Here is a tiny trained network, its code and every weight. The questions are about switching its units off for an input and a target symbol, where a switched-off unit gives its printed mean instead of its output.

import numpy as np


def w(rows, s, z=0):
    codes = np.array(rows[::2]) - 128.0
    scale = np.full(codes.shape[1], s)
    scale[-1] = z or s
    return codes * scale


def f(y):
    return y / 2 * (1 + np.tanh(0.7978845608 * (y + 0.044715 * y**3)))


def softmax(a):
    e = np.exp(a - a.max(-1, keepdims=True))
    return e / e.sum(-1, keepdims=True)


def log_softmax(a):
    a = a - a.max(-1, keepdims=True)
    return a - np.log(np.exp(a).sum(-1, keepdims=True))


def net(x, mask):
    ids = ['αγδηλμξπστψω'.index(c) for c in x.split()]
    T = len(ids)
    res = E[ids] + P[:T]
    u = 0
    for l in range(2):
        r = res
        for j in range(2):
            rows = slice(3 * j, 3 * j + 3)
            q, k, v = (r @ M[l][rows].T for M in (Q, K, V))
            z = softmax(np.where(np.tri(T) > 0, q @ k.T / 3**0.5, -1e9)) @ v
            o = O[l][rows]
            res = res + np.where(mask[u + j], z, o[:, -1]) @ o[:, :-1]
        u += 2
        y = f(res @ A[l][:, :-1].T + A[l][:, -1])
        res = res + np.where(mask[u : u + 4], y, B[l][:, -1]) @ B[l][:, :-1]
        u += 4
    return log_softmax(res[-1] @ U[:, :-1].T + U[:, -1])


Q, K, V, O, A, B = {}, {}, {}, {}, {}, {}
E = w([
[183,133,181,141,127,124,194,150],'α',
[65,109,156,126,168,223,40,127],'γ',
[210,152,89,79,109,196,151,75],'δ',
[102,187,24,178,195,163,167,134],'η',
[132,156,25,80,58,6,140,132],'λ',
[130,126,164,113,178,38,90,119],'μ',
[103,23,131,84,177,160,230,134],'ξ',
[114,156,195,173,198,81,119,248],'π',
[64,97,175,108,165,107,2,132],'σ',
[157,67,124,222,27,162,120,245],'τ',
[157,118,142,125,83,154,77,62],'ψ',
[99,173,81,92,180,247,94,156],'ω',
],0.016)
P = w([
[97,136,181,133,138,143,92,97],'0',
[86,184,126,45,82,138,210,155],'1',
[161,101,123,128,204,164,206,165],'2',
[104,166,162,182,112,124,80,74],'3',
[84,155,97,90,83,130,173,147],'4',
[175,86,91,146,208,182,174,182],'5',
[113,183,144,214,102,113,66,73],'6',
[98,148,71,114,67,121,144,146],'7',
[190,93,67,158,217,180,156,198],'8',
[131,209,130,248,93,107,56,77],'9',
[109,139,48,138,51,117,121,144],'10',
[209,112,42,159,207,194,146,215],'11',
],0.012)
Q[0] = w([
[102,159,108,189,122,113,115,75],'L0H1',
[51,127,156,51,99,104,165,95],'L0H1',
[71,184,172,97,11,55,118,92],'L0H1',
[71,160,75,133,83,94,130,138],'L0H2',
[113,134,117,138,81,207,136,158],'L0H2',
[89,114,167,100,121,138,95,159],'L0H2',
],0.012)
K[0] = w([
[156,179,155,150,150,178,75,111],'L0H1',
[75,110,168,63,142,154,170,113],'L0H1',
[141,123,255,65,148,121,150,102],'L0H1',
[72,160,102,167,63,102,115,110],'L0H2',
[133,141,95,149,104,214,141,149],'L0H2',
[92,109,157,98,152,166,87,158],'L0H2',
],0.013)
V[0] = w([
[112,146,136,81,134,253,110,155],'L0H1',
[124,6,125,189,6,142,167,230],'L0H1',
[63,176,54,211,167,102,189,91],'L0H1',
[195,73,150,72,168,175,159,158],'L0H2',
[163,180,171,109,172,65,69,116],'L0H2',
[179,57,198,158,167,171,211,130],'L0H2',
],0.0058)
O[0] = w([
[85,185,138,110,121,182,170,130,174],'L0H1',
[72,32,130,187,120,169,166,123,98],'L0H1',
[148,97,117,17,167,156,142,188,253],'L0H1',
[166,39,114,181,83,179,95,195,127],'L0H2',
[187,29,145,131,115,3,115,110,89],'L0H2',
[231,186,102,143,16,133,89,145,133],'L0H2',
],0.0077,0.0069)
A[0] = w([
[40,123,2,68,121,168,190,194,68],'L0N1',
[200,66,127,188,140,126,201,196,1],'L0N2',
[99,139,55,157,166,216,57,157,193],'L0N3',
[34,32,114,44,91,71,159,145,138],'L0N4',
],0.0066,0.0049)
B[0] = w([
[161,127,72,255,134,110,119,101,248],'L0N1',
[52,130,123,59,151,109,79,15,161],'L0N2',
[130,119,217,54,187,79,150,97,248],'L0N3',
[30,206,173,91,82,146,150,134,139],'L0N4',
],0.0095,0.012)
Q[1] = w([
[122,133,142,47,113,165,92,50],'L1H1',
[149,86,159,90,188,118,188,194],'L1H1',
[74,182,191,173,58,157,75,150],'L1H1',
[96,214,158,76,140,133,205,149],'L1H2',
[197,110,254,162,103,61,96,82],'L1H2',
[175,135,131,122,117,167,112,84],'L1H2',
],0.0098)
K[1] = w([
[102,163,109,137,129,163,66,26],'L1H1',
[82,158,98,156,194,22,151,155],'L1H1',
[152,183,254,206,55,212,81,155],'L1H1',
[186,235,89,58,177,111,197,119],'L1H2',
[171,169,212,255,95,97,45,74],'L1H2',
[103,144,41,128,26,142,133,130],'L1H2',
],0.007)
V[1] = w([
[98,165,126,105,63,115,133,69],'L1H1',
[125,125,162,122,132,117,80,254],'L1H1',
[146,85,118,104,111,162,128,97],'L1H1',
[122,157,167,186,124,128,82,165],'L1H2',
[160,107,194,87,133,94,232,142],'L1H2',
[162,190,141,116,148,113,167,75],'L1H2',
],0.0087)
O[1] = w([
[165,97,49,70,192,116,43,126,65],'L1H1',
[78,173,138,116,133,74,115,117,26],'L1H1',
[143,155,153,60,2,114,139,94,60],'L1H1',
[34,100,105,193,119,118,105,147,113],'L1H2',
[223,188,202,177,77,198,178,136,136],'L1H2',
[220,99,96,141,162,133,68,115,255],'L1H2',
],0.0069,0.0087)
A[1] = w([
[98,188,152,24,119,151,81,107,177],'L1N1',
[135,149,62,101,101,156,155,108,3],'L1N2',
[132,126,51,160,122,67,199,209,75],'L1N3',
[164,110,78,118,153,136,254,163,206],'L1N4',
],0.0094,0.0041)
B[1] = w([
[161,208,169,58,62,153,141,181,161],'L1N1',
[74,161,237,74,125,74,111,8,132],'L1N2',
[144,144,126,91,116,200,32,175,170],'L1N3',
[119,75,171,79,123,91,118,130,248],'L1N4',
],0.012,0.015)
U = w([
[171,147,94,116,87,183,136,91,147],'α',
[110,190,116,141,165,255,193,148,134],'γ',
[100,136,241,93,113,144,92,137,2],'δ',
[156,53,177,100,101,141,197,221,155],'η',
[119,107,78,108,108,166,23,127,161],'λ',
[102,151,175,175,135,117,104,201,112],'μ',
[137,120,237,146,125,76,80,39,54],'ξ',
[45,135,150,91,136,94,84,113,97],'π',
[102,155,121,89,124,78,201,168,166],'σ',
[31,88,172,108,131,157,141,96,142],'τ',
[189,139,119,239,91,202,121,133,195],'ψ',
[136,187,94,150,209,126,238,92,150],'ω',
],0.0079,0.0096)

Each question gives the input, a string of symbols that net reads in full, and the target symbol t.
The units are the heads (3 rows each of Q, K, V and O) and the neurons (one row each of A and B). Each row of codes is followed by its name. A weight is (code - 128) times the scale printed after its matrix; where a second scale follows, it is the last column's (O, A, B and U).
mask holds one flag per unit, layer by layer, with each layer's heads first. A switched-off unit (its flag False) gives its mean, the last column of its rows in O or B, instead of its output. The means were averaged over made-up inputs and are rounded, as every weight is.
A unit's drop is (log p(t) with every unit on - log p(t) with that unit switched off) / (log p(t) with every unit on - log p(t) with every unit switched off).
The circuit of an input: a set's keep is (log p(t) with only the set's units on - log p(t) with every unit switched off) / (log p(t) with every unit on - log p(t) with every unit switched off). Starting from all 12 units, units are removed one at a time, each time the one whose removal leaves the highest keep (on an exact tie, the one counted first), for as long as the keep stays at least 0.8.
circuit, biggest first: the units of the circuit, biggest drop first
top k neurons: the k neurons with the biggest drops, biggest first
k most important neurons of layer l: the k neurons of layer l with the biggest drops, biggest first
input γ η α η π ξ η τ η γ σ, target δ: most important neuron of layer 0 -> L0N1
input η μ λ η τ η α τ π, target τ: circuit, biggest first -> L0N2, L0H1
input α μ γ η η η ψ μ ψ η τ, target ψ: circuit, biggest first -> L0H2, L0N1, L1H2
input π ξ η η, target ω: 2 most important neurons of layer 1 -> L1N3, L1N1
input λ δ γ η σ η δ α π γ, target δ: top 2 neurons -> L0N1, L1N1
input η τ ω δ, target α: circuit, biggest first -> L0H1, L1N4, L1H1, L1N1
input η α μ η μ σ ξ λ μ μ μ, target σ: circuit, biggest first -> L0N4, L0H2, L1N3, L1N1
input η σ α σ γ η δ ψ, target α: top 3 neurons -> L0N1, L1N4, L1N1
input τ η η γ δ α π η α γ γ, target γ: circuit, biggest first -> L1N4, L0H2
input η η η σ λ μ η η γ γ τ, target ψ: circuit, biggest first -> L0H2, L0N1, L0H1
input η σ σ λ, target σ: 2 most important neurons of layer 1 -> L1N1, L1N3
input μ η μ δ, target α: top 3 neurons -> L0N1, L1N4, L1N1
input ω ψ ψ η η α δ α γ α, target ψ: 2 most important neurons of layer 0 -> L0N2, L0N3
input γ η η ψ, target λ: circuit, biggest first -> L1H1, L0N3
input μ γ η σ, target π: circuit, biggest first -> L1H2
input π λ δ, target λ: top 2 neurons -> L0N4, L0N3
input λ η η α π δ α η α δ γ δ, target η: top 2 neurons -> L0N3, L1N4
input π η ω μ α λ, target λ: top 3 neurons -> L1N3, L0N1, L0N3
input η τ ξ, target τ: circuit, biggest first -> L0N2, L0H1
input μ η η δ η π η λ, target π: circuit, biggest first -> L1N2, L0N4
input η α τ π ψ γ γ ξ α η η, target λ: circuit, biggest first -> L0N1, L1N3, L0H1
input ψ η η δ π γ η η, target λ: circuit, biggest first -> L0N1, L1N3
input γ η η α, target ψ: circuit, biggest first -> L1N4, L0N3
input τ γ γ α τ μ, target τ: circuit, biggest first -> L0H1, L1H2
input ξ ψ ξ η α τ η λ, target π: top neuron -> L0N4
input α γ π π ξ, target τ: 2 most important neurons of layer 0 -> L0N4, L0N3
input η γ π γ δ ω, target η: top 2 neurons -> L0N3, L1N4
input μ π γ τ μ π γ α λ, target λ: top 2 neurons -> L1N3, L0N3
input ω π η ψ, target λ: circuit, biggest first -> L0N3, L1H1
